Here is a tiny trained network, its code and every weight. The questions are about switching its units off for an input and a class, where a switched-off unit gives its printed mean instead of its output.

import numpy as np


def w(rows, s, z=0):
    codes = np.array(rows[::2]) - 128.0
    scale = np.full(codes.shape[1], s)
    scale[-1] = z or s
    return codes * scale


def f(y):
    return y / 2 * (1 + np.tanh(0.7978845608 * (y + 0.044715 * y**3)))


def log_softmax(a):
    a = a - a.max(-1, keepdims=True)
    return a - np.log(np.exp(a).sum(-1, keepdims=True))


def net(x, mask):
    res = np.array(x, float).reshape(1, 8) / 4 @ E
    y = f(res @ A[0][:, :-1].T + A[0][:, -1])
    res = res + np.where(mask, y, B[0][:, -1]) @ B[0][:, :-1]
    return log_softmax(res[-1] @ U[:, :-1].T + U[:, -1])


A, B = {}, {}
E = w([
[83,171,240,65,62,98],'x0',
[119,121,127,127,122,138],'x1',
[129,128,129,129,127,126],'x2',
[65,156,121,254,75,102],'x3',
[183,194,184,168,139,240],'x4',
[127,126,128,127,125,129],'x5',
[75,93,207,157,227,121],'x6',
[123,124,127,127,126,132],'x7',
],0.0087)
A[0] = w([
[168,171,157,165,144,209,164],'N0',
[86,63,82,99,80,82,100],'N1',
[78,158,188,67,61,117,91],'N2',
[138,64,173,52,233,136,108],'N3',
[215,190,39,56,41,135,5],'N4',
[154,190,141,152,139,228,134],'N5',
[134,88,60,177,239,166,111],'N6',
[191,97,138,58,160,151,88],'N7',
[107,178,172,77,49,113,49],'N8',
[106,104,71,99,97,30,106],'N9',
[170,104,127,2,158,147,135],'N10',
[77,148,132,212,104,98,125],'N11',
[84,183,110,223,90,103,108],'N12',
[184,183,40,90,9,140,20],'N13',
[163,92,123,29,163,137,125],'N14',
[87,139,138,214,121,93,94],'N15',
[108,41,123,117,112,75,86],'N16',
[181,115,52,171,177,141,102],'N17',
[160,198,146,153,121,214,140],'N18',
[205,150,175,165,91,208,138],'N19',
[60,186,237,63,103,106,96],'N20',
[77,79,202,145,236,116,4],'N21',
[99,210,192,82,75,124,100],'N22',
[100,135,140,219,74,91,115],'N23',
[163,97,3,164,154,182,82],'N24',
[115,28,75,103,128,9,109],'N25',
],0.0078,0.0029)
B[0] = w([
[83,141,104,57,174,77,210],'N0',
[68,169,120,115,151,101,189],'N1',
[151,82,137,113,113,88,217],'N2',
[137,162,114,163,91,183,218],'N3',
[116,166,177,218,142,164,238],'N4',
[75,138,91,89,167,103,211],'N5',
[173,69,179,132,104,88,215],'N6',
[124,134,76,117,90,177,185],'N7',
[162,94,164,137,120,95,200],'N8',
[100,162,113,94,166,111,205],'N9',
[156,134,78,119,80,165,230],'N10',
[155,146,80,108,97,185,196],'N11',
[141,122,88,95,88,167,211],'N12',
[106,158,224,244,178,148,239],'N13',
[148,152,82,124,99,176,205],'N14',
[158,149,106,129,89,173,182],'N15',
[84,145,114,118,156,111,170],'N16',
[157,76,146,119,100,87,199],'N17',
[92,149,94,58,177,103,213],'N18',
[71,140,101,88,164,88,217],'N19',
[156,62,147,124,114,100,254],'N20',
[102,179,197,254,150,165,200],'N21',
[144,65,149,117,120,84,221],'N22',
[149,134,78,107,83,184,200],'N23',
[177,40,167,126,109,74,228],'N24',
[83,163,95,80,170,97,236],'N25',
],0.01,0.0068)
U = w([
[60,160,83,38,217,73,84],'0',
[190,1,171,114,77,58,75],'1',
[160,157,50,105,22,238,91],'2',
[107,176,198,236,163,167,252],'3',
],0.0097,0.0042)

Each question gives the input, the list of numbers given to net, and the class t.
The units are the neurons (one row each of A and B). Each row of codes is followed by its name. A weight is (code - 128) times the scale printed after its matrix; where a second scale follows, it is the last column's (A, B and U).
mask holds one flag per neuron, in row order. A switched-off neuron (its flag False) gives its mean, the last column of its row in B, instead of its output. The means were averaged over made-up inputs and are rounded, as every weight is.
A unit's drop is (log p(t) with every unit on - log p(t) with that unit switched off) / (log p(t) with every unit on - log p(t) with every unit switched off).
The circuit of an input: a set's keep is (log p(t) with only the set's units on - log p(t) with every unit switched off) / (log p(t) with every unit on - log p(t) with every unit switched off). Starting from the 12 units with the biggest drops (on a tie, the unit counted first), units are removed one at a time, each time the one whose removal leaves the highest keep (on an exact tie, the one counted first), for as long as the keep stays at least 0.8.
circuit, biggest first: the units of the circuit, biggest drop first
top k neurons: the k neurons with the biggest drops, biggest first
drop of u: that unit's drop, to one decimal
input [3,-5,7,2,-5,-5,7,-8], class 3: circuit, biggest first : [N21]
input [-8,0,-3,-8,3,-2,8,5], class 1: top 3 neurons : [N6; N24; N17]
input [6,3,-3,7,-3,-3,-8,1], class 3: top 3 neurons : [N13; N4; N10]
input [3,-8,-6,-1,-2,-2,4,-1], class 3: circuit, biggest first : [N21; N0]
input [-3,-3,8,-7,-6,-7,-2,-2], class 2: circuit, biggest first : [N10; N14]
input [-8,-5,1,-2,-7,-6,5,5], class 1: top 3 neurons : [N6; N24; N17]
input [6,8,-1,6,3,-3,5,-3], class 1: top 2 neurons : [N20; N22]
input [5,-4,-5,6,4,5,5,6], class 2: top 2 neurons : [N11; N23]
input [1,-3,-5,-8,-7,-5,-3,-6], class 2: top 4 neurons : [N10; N14; N3; N7]
input [6,-3,5,8,-5,-3,-2,1], class 2: top 2 neurons : [N23; N11]
input [-2,3,7,5,4,-2,-1,4], class 2: top 3 neurons : [N25; N12; N23]
input [6,-7,-1,2,-1,-3,6,8], class 1: top 3 neurons : [N20; N13; N4]
input [-7,5,8,-8,3,-3,3,6], class 2: top 3 neurons : [N3; N7; N14]
input [-6,8,-8,1,5,0,4,0], class 1: circuit, biggest first : [N6]
input [7,-6,5,2,-5,6,-8,6], class 3: top 3 neurons : [N13; N4; N24]
input [-8,2,7,-4,-1,6,-8,1], class 1: top 4 neurons : [N24; N17; N6; N21]
input [-8,7,4,7,-4,-3,7,1], class 1: top 3 neurons : [N6; N24; N17]
input [-5,0,2,-3,3,8,-8,3], class 3: top 2 neurons : [N13; N4]
input [-8,5,-5,-4,6,3,8,8], class 1: top 4 neurons : [N6; N24; N17; N13]
input [5,-6,1,5,-6,7,-4,8], class 0: circuit, biggest first : [N9]
input [5,2,8,-5,7,3,0,-1], class 0: drop of N5 : 0.0
input [-5,-2,0,3,4,-3,-6,1], class 3: drop of N22 : 0.2
input [2,3,2,-3,-1,4,5,2], class 3: drop of N21 : 0.2
input [-7,-5,-8,1,-3,4,-8,1], class 3: drop of N20 : 0.1
